Below are the code and all the weights of a small trained network. Each question names an input and a target symbol and asks about switching units off, where a switched-off unit gives its printed mean instead of its output.

import numpy as np


def w(rows, s, z=0):
    codes = np.array(rows[::2]) - 128.0
    scale = np.full(codes.shape[1], s)
    scale[-1] = z or s
    return codes * scale


def norm(h):
    return h / np.sqrt((h * h).mean(-1, keepdims=True) + 1e-5)


def softmax(a):
    e = np.exp(a - a.max(-1, keepdims=True))
    return e / e.sum(-1, keepdims=True)


def log_softmax(a):
    a = a - a.max(-1, keepdims=True)
    return a - np.log(np.exp(a).sum(-1, keepdims=True))


def net(x, mask):
    ids = ['ΛΣζηθτ'.index(c) for c in x.split()]
    T = len(ids)
    res = E[ids] + P[:T]
    u = 0
    for l in range(3):
        r = norm(res)
        for j in range(3):
            rows = slice(2 * j, 2 * j + 2)
            q, k, v = (r @ M[l][rows].T for M in (Q, K, V))
            z = softmax(np.where(np.tri(T) > 0, q @ k.T / 2**0.5, -1e9)) @ v
            o = O[l][rows]
            res = res + np.where(mask[u + j], z, o[:, -1]) @ o[:, :-1]
        u += 3
    return log_softmax(norm(res)[-1] @ U[:, :-1].T + U[:, -1])


Q, K, V, O = {}, {}, {}, {}
E = w([
[125,77,120,240,237,158,187,89,98,50,151],'Λ',
[209,176,168,216,165,92,189,109,122,156,158],'Σ',
[154,84,178,30,125,64,161,217,74,70,111],'ζ',
[97,149,210,3,152,166,129,55,121,40,137],'η',
[192,121,102,192,188,136,71,90,118,123,54],'θ',
[24,204,114,166,67,181,255,193,119,120,134],'τ',
],0.0083)
P = w([
[138,137,103,116,139,121,129,132,221,160,118],'0',
[44,187,131,200,69,61,52,178,120,75,182],'1',
[127,160,145,86,122,176,59,167,48,142,207],'2',
[182,243,149,133,110,143,88,155,187,65,106],'3',
[164,90,135,112,91,139,192,31,82,158,52],'4',
[12,35,233,144,143,91,116,131,189,152,51],'5',
[122,100,82,124,206,209,80,161,19,135,164],'6',
[118,158,160,252,172,99,58,212,214,26,160],'7',
[161,237,146,133,108,183,213,122,176,133,53],'8',
],0.013)
Q[0] = w([
[152,135,162,149,112,138,154,133,80,91,81],'L0H0',
[95,114,175,152,142,163,114,150,149,125,51],'L0H0',
[101,160,106,110,178,124,78,182,54,145,149],'L0H1',
[196,182,118,148,84,177,147,129,97,52,144],'L0H1',
[154,188,127,141,151,147,107,197,184,65,144],'L0H2',
[86,81,174,176,79,59,90,117,247,113,117],'L0H2',
],0.011)
K[0] = w([
[139,116,216,120,156,145,166,133,126,156,57],'L0H0',
[109,119,181,131,162,137,110,136,180,169,128],'L0H0',
[226,206,81,107,161,202,157,144,156,95,100],'L0H1',
[113,123,134,125,136,63,187,77,184,73,54],'L0H1',
[125,43,166,105,142,192,193,78,204,154,57],'L0H2',
[139,87,73,84,124,151,133,75,2,212,189],'L0H2',
],0.0091)
V[0] = w([
[111,204,194,130,140,92,186,20,89,112,223],'L0H0',
[32,133,115,189,126,172,66,144,143,83,148],'L0H0',
[124,121,199,158,122,20,164,96,141,195,223],'L0H1',
[20,125,113,84,142,165,176,102,141,35,148],'L0H1',
[184,55,128,111,213,91,128,98,116,57,212],'L0H2',
[199,88,115,132,86,118,254,233,118,76,177],'L0H2',
],0.007)
O[0] = w([
[83,167,99,95,146,254,147,116,199,96,169,36],'L0H0',
[172,124,163,142,196,102,185,236,116,110,184,250],'L0H0',
[209,149,152,115,126,168,154,186,58,140,62,41],'L0H1',
[127,136,46,69,203,97,75,169,154,185,102,73],'L0H1',
[192,52,21,117,85,161,123,180,149,68,84,17],'L0H2',
[114,149,162,158,142,241,40,187,125,178,54,20],'L0H2',
],0.0088,0.0019)
Q[1] = w([
[184,114,138,114,109,146,85,155,162,112,122],'L1H0',
[123,128,120,121,85,132,120,117,94,145,195],'L1H0',
[121,144,114,89,117,132,164,61,135,184,66],'L1H1',
[184,221,184,106,152,106,177,151,177,103,68],'L1H1',
[91,53,129,118,118,119,170,82,164,181,58],'L1H2',
[128,119,169,138,106,79,104,187,252,93,103],'L1H2',
],0.011)
K[1] = w([
[145,116,113,144,82,62,121,107,155,126,116],'L1H0',
[118,48,99,139,117,107,99,136,108,170,167],'L1H0',
[58,71,152,172,108,118,101,161,75,76,123],'L1H1',
[113,2,149,151,157,148,188,119,168,198,93],'L1H1',
[57,107,138,156,104,148,91,204,48,96,231],'L1H2',
[138,21,124,69,122,181,159,110,74,255,174],'L1H2',
],0.0089)
V[1] = w([
[118,120,133,141,190,180,109,106,99,148,68],'L1H0',
[116,81,196,91,232,112,146,154,89,179,193],'L1H0',
[148,94,148,154,254,116,67,124,73,13,143],'L1H1',
[177,151,152,54,119,165,103,27,210,128,97],'L1H1',
[172,214,118,202,119,176,202,88,172,136,157],'L1H2',
[130,126,70,200,174,154,154,136,113,149,119],'L1H2',
],0.0084)
O[1] = w([
[76,67,135,133,145,154,68,116,101,186,120,89],'L1H0',
[124,150,177,130,158,69,69,36,254,113,116,137],'L1H0',
[109,56,71,187,93,107,179,170,148,99,135,191],'L1H1',
[107,136,91,57,144,154,199,96,36,124,138,84],'L1H1',
[228,115,178,137,112,136,165,136,104,166,183,254],'L1H2',
[173,82,198,157,44,156,116,156,223,137,252,143],'L1H2',
],0.0094,0.0033)
Q[2] = w([
[219,202,98,151,101,146,49,131,124,79,118],'L2H0',
[184,159,206,150,200,176,191,149,150,102,126],'L2H0',
[125,90,137,121,144,145,195,144,194,168,45],'L2H1',
[83,12,104,84,72,189,146,52,163,254,157],'L2H1',
[207,198,87,155,76,140,187,87,196,200,82],'L2H2',
[146,58,92,92,53,133,38,135,187,88,182],'L2H2',
],0.0064)
K[2] = w([
[126,98,77,165,64,11,107,30,94,175,83],'L2H0',
[199,238,34,132,107,96,202,153,195,158,117],'L2H0',
[148,24,193,101,249,32,206,221,97,156,198],'L2H1',
[88,235,91,101,118,151,85,253,67,66,218],'L2H1',
[87,30,217,59,95,67,156,135,110,138,75],'L2H2',
[105,132,119,212,240,172,160,36,154,131,100],'L2H2',
],0.0056)
V[2] = w([
[101,125,82,150,95,73,174,211,115,69,137],'L2H0',
[166,88,168,214,60,72,116,160,130,131,48],'L2H0',
[93,147,97,48,211,239,184,169,240,67,179],'L2H1',
[255,137,116,84,118,70,135,142,63,154,62],'L2H1',
[213,76,98,96,142,222,120,137,156,186,211],'L2H2',
[209,232,108,188,156,184,177,65,208,104,173],'L2H2',
],0.0063)
O[2] = w([
[181,68,2,147,99,89,157,84,195,88,139,214],'L2H0',
[30,57,153,167,7,193,101,149,162,138,250,216],'L2H0',
[216,169,103,142,172,26,101,228,71,113,91,3],'L2H1',
[73,129,116,156,123,159,184,4,104,120,152,174],'L2H1',
[225,118,83,152,59,162,132,182,90,203,141,67],'L2H2',
[205,127,162,116,89,35,182,138,167,233,206,198],'L2H2',
],0.0087,0.0045)
U = w([
[200,17,52,127,100,136,70,209,211,112,175,153],'Λ',
[206,66,212,126,111,179,207,101,24,132,121,8],'Σ',
[52,77,99,165,153,207,61,119,113,44,56,120],'ζ',
[167,113,26,99,210,16,151,91,92,95,87,145],'η',
[104,59,142,153,106,65,174,3,186,58,186,157],'θ',
[128,122,223,153,181,76,44,122,188,185,133,143],'τ',
],0.0047,0.0014)

Each question gives the input, a string of symbols that net reads in full, and the target symbol t.
The units are the heads (2 rows each of Q, K, V and O). Each row of codes is followed by its name. A weight is (code - 128) times the scale printed after its matrix; where a second scale follows, it is the last column's (O and U).
mask holds one flag per head, layer by layer. A switched-off head (its flag False) gives its mean, the last column of its rows in O, instead of its output. The means were averaged over made-up inputs and are rounded, as every weight is.
A unit's drop is (log p(t) with every unit on - log p(t) with that unit switched off) / (log p(t) with every unit on - log p(t) with every unit switched off).
The circuit of an input: a set's keep is (log p(t) with only the set's units on - log p(t) with every unit switched off) / (log p(t) with every unit on - log p(t) with every unit switched off). Starting from all 9 units, units are removed one at a time, each time the one whose removal leaves the highest keep (on an exact tie, the one counted first), for as long as the keep stays at least 0.8.
circuit, biggest first: the units of the circuit, biggest drop first
most important unit: the unit with the biggest drop
which heads matter: for each layer, one digit per head in row order, 1 if its drop is at least 0.15 and else 0, layers parted by /
drop of u: that unit's drop, to one decimal
input τ θ ζ τ τ ζ τ ζ, target τ: most important unit -> L0H2
input ζ Λ ζ ζ η, target ζ: circuit, biggest first -> [L2H2; L0H2; L1H0]
input Λ ζ Λ η θ θ η, target Λ: circuit, biggest first -> [L2H2; L0H1]
input Σ η τ τ, target Σ: which heads matter -> 000 / 000 / 000
input η η Σ τ Σ θ θ Λ, target η: circuit, biggest first -> [L2H0; L1H1]
input ζ η η ζ ζ Λ η, target ζ: circuit, biggest first -> [L0H2; L1H2]
input θ ζ ζ τ η Λ τ Λ Λ, target Λ: circuit, biggest first -> [L1H1; L0H1]
input Σ Σ θ η Σ Σ Λ, target η: circuit, biggest first -> [L1H1; L2H0]
input ζ Λ θ η θ, target ζ: circuit, biggest first -> [L2H2; L0H0]
input η τ θ τ η, target η: which heads matter -> 010 / 000 / 110
input η τ η τ η, target τ: which heads matter -> 000 / 010 / 000
input τ Σ Λ η θ, target τ: circuit, biggest first -> [L1H0; L0H2; L2H0]
input η τ τ θ ζ, target τ: which heads matter -> 100 / 010 / 000
input τ τ Λ θ ζ τ ζ τ, target ζ: which heads matter -> 001 / 001 / 000
input Σ Σ Σ θ θ, target Σ: circuit, biggest first -> [L0H1]
input ζ Λ τ η Σ, target ζ: circuit, biggest first -> [L2H2; L0H0]
input θ τ ζ, target θ: circuit, biggest first -> [L0H0; L0H2; L2H1]
input ζ Σ θ ζ τ Σ τ, target ζ: circuit, biggest first -> [L0H2; L1H2]
input τ Σ θ θ, target τ: which heads matter -> 001 / 000 / 000
input η τ Λ Λ θ τ, target Λ: circuit, biggest first -> [L0H2]
input Σ Σ θ η η θ η τ Λ, target Σ: which heads matter -> 110 / 101 / 101
input ζ η η Σ Λ Λ, target ζ: which heads matter -> 001 / 101 / 001
input τ θ ζ τ τ ζ ζ Σ, target τ: which heads matter -> 001 / 000 / 000
input η η τ η, target η: which heads matter -> 000 / 000 / 000
input η Λ θ η τ Λ Σ τ θ, target η: drop of L1H0 -> 0.1
input Λ τ Σ, target Λ: drop of L2H0 -> 0.0
input θ θ θ Σ ζ ζ τ θ θ, target ζ: circuit, biggest first -> [L2H2]
